Below are the code and all the weights of a small trained network. Each question names an input and a target symbol and asks about switching units off, where a switched-off unit gives its printed mean instead of its output.

import numpy as np


def w(rows, s, z=0):
    codes = np.array(rows[::2]) - 128.0
    scale = np.full(codes.shape[1], s)
    scale[-1] = z or s
    return codes * scale


def norm(h):
    return h / np.sqrt((h * h).mean(-1, keepdims=True) + 1e-5)


def f(y):
    return np.maximum(y, 0)


def softmax(a):
    e = np.exp(a - a.max(-1, keepdims=True))
    return e / e.sum(-1, keepdims=True)


def log_softmax(a):
    a = a - a.max(-1, keepdims=True)
    return a - np.log(np.exp(a).sum(-1, keepdims=True))


def net(x, mask):
    ids = ['ΘΦγμξτ'.index(c) for c in x.split()]
    T = len(ids)
    res = E[ids] + P[:T]
    u = 0
    for l in range(3):
        r = norm(res)
        for j in range(3):
            rows = slice(3 * j, 3 * j + 3)
            q, k, v = (r @ M[l][rows].T for M in (Q, K, V))
            z = softmax(np.where(np.tri(T) > 0, q @ k.T / 3**0.5, -1e9)) @ v
            o = O[l][rows]
            res = res + np.where(mask[u + j], z, o[:, -1]) @ o[:, :-1]
        u += 3
        y = f(norm(res) @ A[l][:, :-1].T + A[l][:, -1])
        res = res + np.where(mask[u : u + 4], y, B[l][:, -1]) @ B[l][:, :-1]
        u += 4
    return log_softmax(norm(res)[-1] @ U[:, :-1].T + U[:, -1])


Q, K, V, O, A, B = {}, {}, {}, {}, {}, {}
E = w([
[124,159,72,144,114,183],'Θ',
[170,155,66,116,83,89],'Φ',
[136,150,145,120,7,152],'γ',
[50,80,87,114,115,117],'μ',
[146,118,117,27,95,174],'ξ',
[165,69,118,104,253,92],'τ',
],0.015)
P = w([
[65,254,83,81,124,142],'0',
[75,216,72,93,125,141],'1',
[106,182,61,102,121,132],'2',
[125,151,65,111,120,131],'3',
[145,128,69,121,114,136],'4',
[157,104,75,134,117,136],'5',
[168,82,84,148,117,146],'6',
[180,63,95,164,119,157],'7',
[194,44,114,180,128,173],'8',
[200,19,119,199,118,171],'9',
],0.0085)
Q[0] = w([
[101,144,169,112,95,48],'L0H0',
[118,229,99,133,119,121],'L0H0',
[120,88,93,72,97,123],'L0H0',
[104,122,71,45,139,170],'L0H1',
[166,78,174,118,67,148],'L0H1',
[146,100,83,101,164,158],'L0H1',
[176,130,55,159,133,166],'L0H2',
[108,153,142,68,115,133],'L0H2',
[56,218,248,180,178,73],'L0H2',
],0.011)
K[0] = w([
[78,147,141,75,51,106],'L0H0',
[155,138,46,114,116,131],'L0H0',
[172,8,115,112,124,48],'L0H0',
[215,105,99,148,63,117],'L0H1',
[216,171,155,144,177,132],'L0H1',
[178,79,103,93,43,209],'L0H1',
[142,17,163,119,79,112],'L0H2',
[107,125,65,144,124,106],'L0H2',
[50,244,160,72,153,72],'L0H2',
],0.011)
V[0] = w([
[22,96,135,41,70,75],'L0H0',
[124,109,141,82,206,123],'L0H0',
[157,82,192,130,118,60],'L0H0',
[91,104,118,84,160,132],'L0H1',
[157,102,101,118,173,132],'L0H1',
[141,136,89,123,89,78],'L0H1',
[33,58,84,141,108,84],'L0H2',
[147,154,147,151,88,150],'L0H2',
[168,169,57,254,174,175],'L0H2',
],0.0076)
O[0] = w([
[151,114,97,167,254,141,170],'L0H0',
[141,127,195,119,167,60,182],'L0H0',
[196,201,157,147,173,111,3],'L0H0',
[116,134,92,125,103,167,168],'L0H1',
[102,65,64,167,203,168,135],'L0H1',
[105,109,159,75,86,158,190],'L0H1',
[182,142,125,109,165,217,141],'L0H2',
[97,135,141,88,186,89,119],'L0H2',
[121,22,60,58,124,106,95],'L0H2',
],0.0069,0.0048)
A[0] = w([
[89,139,98,94,121,205,192],'L0N0',
[1,74,95,201,152,131,125],'L0N1',
[132,108,164,97,181,95,254],'L0N2',
[183,131,156,93,132,119,5],'L0N3',
],0.0073,0.002)
B[0] = w([
[103,162,135,102,57,172,255],'L0N0',
[74,149,216,125,30,69,179],'L0N1',
[96,86,111,23,88,2,158],'L0N2',
[145,160,19,147,142,193,142],'L0N3',
],0.0083,0.0074)
Q[1] = w([
[107,60,116,155,70,136],'L1H0',
[74,185,104,193,217,148],'L1H0',
[213,171,173,159,104,148],'L1H0',
[121,136,153,176,191,136],'L1H1',
[84,110,135,2,132,95],'L1H1',
[165,65,151,128,49,140],'L1H1',
[163,138,217,150,151,159],'L1H2',
[147,181,130,167,201,111],'L1H2',
[121,50,106,17,88,139],'L1H2',
],0.0088)
K[1] = w([
[143,123,164,165,134,113],'L1H0',
[121,215,109,84,126,203],'L1H0',
[118,144,134,81,190,119],'L1H0',
[10,175,89,150,126,104],'L1H1',
[186,78,103,149,81,138],'L1H1',
[206,63,174,135,123,63],'L1H1',
[114,174,69,117,216,82],'L1H2',
[25,176,67,107,99,86],'L1H2',
[169,45,162,159,87,124],'L1H2',
],0.011)
V[1] = w([
[148,160,70,92,132,96],'L1H0',
[164,103,156,146,158,78],'L1H0',
[93,124,224,133,52,125],'L1H0',
[170,151,41,101,106,173],'L1H1',
[104,183,55,204,88,113],'L1H1',
[159,124,119,114,203,83],'L1H1',
[122,71,163,100,62,211],'L1H2',
[77,100,177,1,179,115],'L1H2',
[130,92,188,179,126,86],'L1H2',
],0.0087)
O[1] = w([
[104,114,171,155,108,143,166],'L1H0',
[39,157,75,119,108,129,61],'L1H0',
[153,137,135,103,175,142,149],'L1H0',
[58,111,161,219,69,183,213],'L1H1',
[210,98,195,112,71,185,122],'L1H1',
[132,134,15,72,143,141,70],'L1H1',
[107,175,172,121,212,132,254],'L1H2',
[134,113,2,220,155,149,172],'L1H2',
[170,179,116,91,78,163,33],'L1H2',
],0.0085,0.0095)
A[1] = w([
[61,220,69,176,132,54,102],'L1N0',
[196,172,114,118,150,125,6],'L1N1',
[163,135,229,234,114,146,77],'L1N2',
[254,65,182,139,70,148,111],'L1N3',
],0.0052,0.0025)
B[1] = w([
[85,163,195,111,166,91,182],'L1N0',
[60,133,147,163,157,103,128],'L1N1',
[157,204,73,117,149,2,253],'L1N2',
[144,122,79,71,172,52,169],'L1N3',
],0.0081,0.0046)
Q[2] = w([
[2,175,101,157,127,125],'L2H0',
[221,162,136,163,153,133],'L2H0',
[164,66,176,181,161,42],'L2H0',
[103,105,121,26,166,104],'L2H1',
[177,162,90,196,178,95],'L2H1',
[167,181,183,90,201,83],'L2H1',
[111,74,238,137,139,145],'L2H2',
[106,65,95,94,188,148],'L2H2',
[158,94,171,181,211,165],'L2H2',
],0.0086)
K[2] = w([
[116,163,51,120,135,182],'L2H0',
[114,105,184,133,161,132],'L2H0',
[120,96,140,115,197,96],'L2H0',
[150,103,146,20,153,74],'L2H1',
[128,155,157,153,152,161],'L2H1',
[172,157,158,158,103,134],'L2H1',
[247,41,137,151,93,155],'L2H2',
[138,142,141,102,55,154],'L2H2',
[147,88,170,156,149,175],'L2H2',
],0.011)
V[2] = w([
[185,254,92,120,71,190],'L2H0',
[63,180,22,76,119,114],'L2H0',
[63,170,182,219,85,126],'L2H0',
[129,174,73,154,98,145],'L2H1',
[245,93,96,244,149,77],'L2H1',
[221,62,92,230,121,204],'L2H1',
[216,175,90,155,132,112],'L2H2',
[125,177,138,210,143,129],'L2H2',
[70,133,126,148,119,74],'L2H2',
],0.0064)
O[2] = w([
[122,79,85,129,188,59,124],'L2H0',
[196,68,254,109,148,80,151],'L2H0',
[171,129,54,77,163,94,254],'L2H0',
[140,34,177,132,175,121,117],'L2H1',
[167,196,111,153,22,181,47],'L2H1',
[114,172,145,51,148,57,64],'L2H1',
[67,132,162,134,99,144,52],'L2H2',
[125,72,140,104,116,178,180],'L2H2',
[147,172,89,130,189,207,171],'L2H2',
],0.0058,0.0069)
A[2] = w([
[194,76,155,14,123,201,197],'L2N0',
[225,144,198,114,81,137,104],'L2N1',
[83,145,5,5,119,77,2],'L2N2',
[52,253,127,190,102,242,69],'L2N3',
],0.006,0.0052)
B[2] = w([
[164,112,141,39,87,187,217],'L2N0',
[68,75,101,69,196,116,148],'L2N1',
[84,112,42,2,74,66,177],'L2N2',
[230,106,135,195,123,116,252],'L2N3',
],0.0082,0.0034)
U = w([
[80,2,133,69,169,93,245],'Θ',
[143,32,162,165,27,154,3],'Φ',
[151,180,239,67,132,60,72],'γ',
[202,133,91,111,216,209,109],'μ',
[74,111,153,250,187,78,109],'ξ',
[114,155,43,110,115,74,200],'τ',
],0.0085,0.0017)

Each question gives the input, a string of symbols that net reads in full, and the target symbol t.
The units are the heads (3 rows each of Q, K, V and O) and the neurons (one row each of A and B). Each row of codes is followed by its name. A weight is (code - 128) times the scale printed after its matrix; where a second scale follows, it is the last column's (O, A, B and U).
mask holds one flag per unit, layer by layer, with each layer's heads first. A switched-off unit (its flag False) gives its mean, the last column of its rows in O or B, instead of its output. The means were averaged over made-up inputs and are rounded, as every weight is.
A unit's drop is (log p(t) with every unit on - log p(t) with that unit switched off) / (log p(t) with every unit on - log p(t) with every unit switched off).
The circuit of an input: a set's keep is (log p(t) with only the set's units on - log p(t) with every unit switched off) / (log p(t) with every unit on - log p(t) with every unit switched off). Starting from the 12 units with the biggest drops (on a tie, the unit counted first), units are removed one at a time, each time the one whose removal leaves the highest keep (on an exact tie, the one counted first), for as long as the keep stays at least 0.8.
circuit, biggest first: the units of the circuit, biggest drop first
most important unit: the unit with the biggest drop
k most important neurons of layer l: the k neurons of layer l with the biggest drops, biggest first
which heads matter: for each layer, one digit per head in row order, 1 if its drop is at least 0.15 and else 0, layers parted by /
input τ Θ ξ μ ξ τ Θ, target τ: circuit, biggest first : [L1H1]
input ξ μ γ ξ, target γ: which heads matter : 011 / 111 / 001
input ξ μ μ, target μ: circuit, biggest first : [L0H2, L1H0]
input μ Θ μ Φ γ μ Θ τ Θ γ, target Θ: which heads matter : 000 / 010 / 100
input Φ ξ Θ ξ γ, target ξ: which heads matter : 101 / 000 / 100
input Φ μ ξ ξ ξ Φ Θ Θ Θ, target Θ: which heads matter : 001 / 000 / 000
input Θ τ τ, target τ: which heads matter : 000 / 011 / 010
input Θ Φ τ μ ξ Θ Φ Θ, target Φ: 2 most important neurons of layer 1 : [L1N2, L1N0]
input τ ξ τ Θ Φ τ μ μ Φ, target μ: circuit, biggest first : [L0N1, L0H2]
input Θ Θ Θ, target Φ: which heads matter : 100 / 010 / 000
input Θ ξ τ τ ξ τ γ μ, target γ: which heads matter : 100 / 001 / 100
input Θ ξ τ μ γ Θ μ μ, target μ: circuit, biggest first : [L0H2, L0H0]
input μ τ ξ ξ τ Φ, target Θ: circuit, biggest first : [L2H0, L1H1, L1N2]
input ξ ξ Θ ξ μ Θ γ Φ Φ, target τ: which heads matter : 101 / 011 / 110
input μ γ ξ ξ γ τ, target γ: 2 most important neurons of layer 0 : [L0N2, L0N0]
input Θ Θ Θ ξ τ ξ Φ Φ τ, target Φ: circuit, biggest first : [L2H0, L1H2, L2H1, L0H0]
input Θ ξ Φ ξ Θ Θ γ γ, target γ: most important unit : L1H2
input μ ξ ξ μ Θ ξ γ, target γ: which heads matter : 000 / 101 / 010
input ξ Φ γ τ μ Φ ξ τ γ, target Θ: circuit, biggest first : [L1H1, L2H0]
input Φ Θ μ Θ ξ Θ Θ γ Θ, target γ: most important unit : L1H2
input τ μ γ τ ξ ξ ξ μ μ τ, target μ: 2 most important neurons of layer 0 : [L0N1, L0N3]
input ξ ξ τ ξ, target τ: which heads matter : 100 / 110 / 000
input ξ Θ Θ ξ ξ γ ξ ξ μ ξ, target μ: which heads matter : 000 / 000 / 100
input Θ τ ξ μ Φ μ γ, target μ: 2 most important neurons of layer 0 : [L0N2, L0N1]
input γ ξ μ ξ ξ ξ, target ξ: circuit, biggest first : [L1H1, L1H2]
input τ τ ξ ξ ξ ξ γ ξ, target γ: circuit, biggest first : [L1H2, L0H2]
input ξ τ τ, target τ: most important unit : L0N2
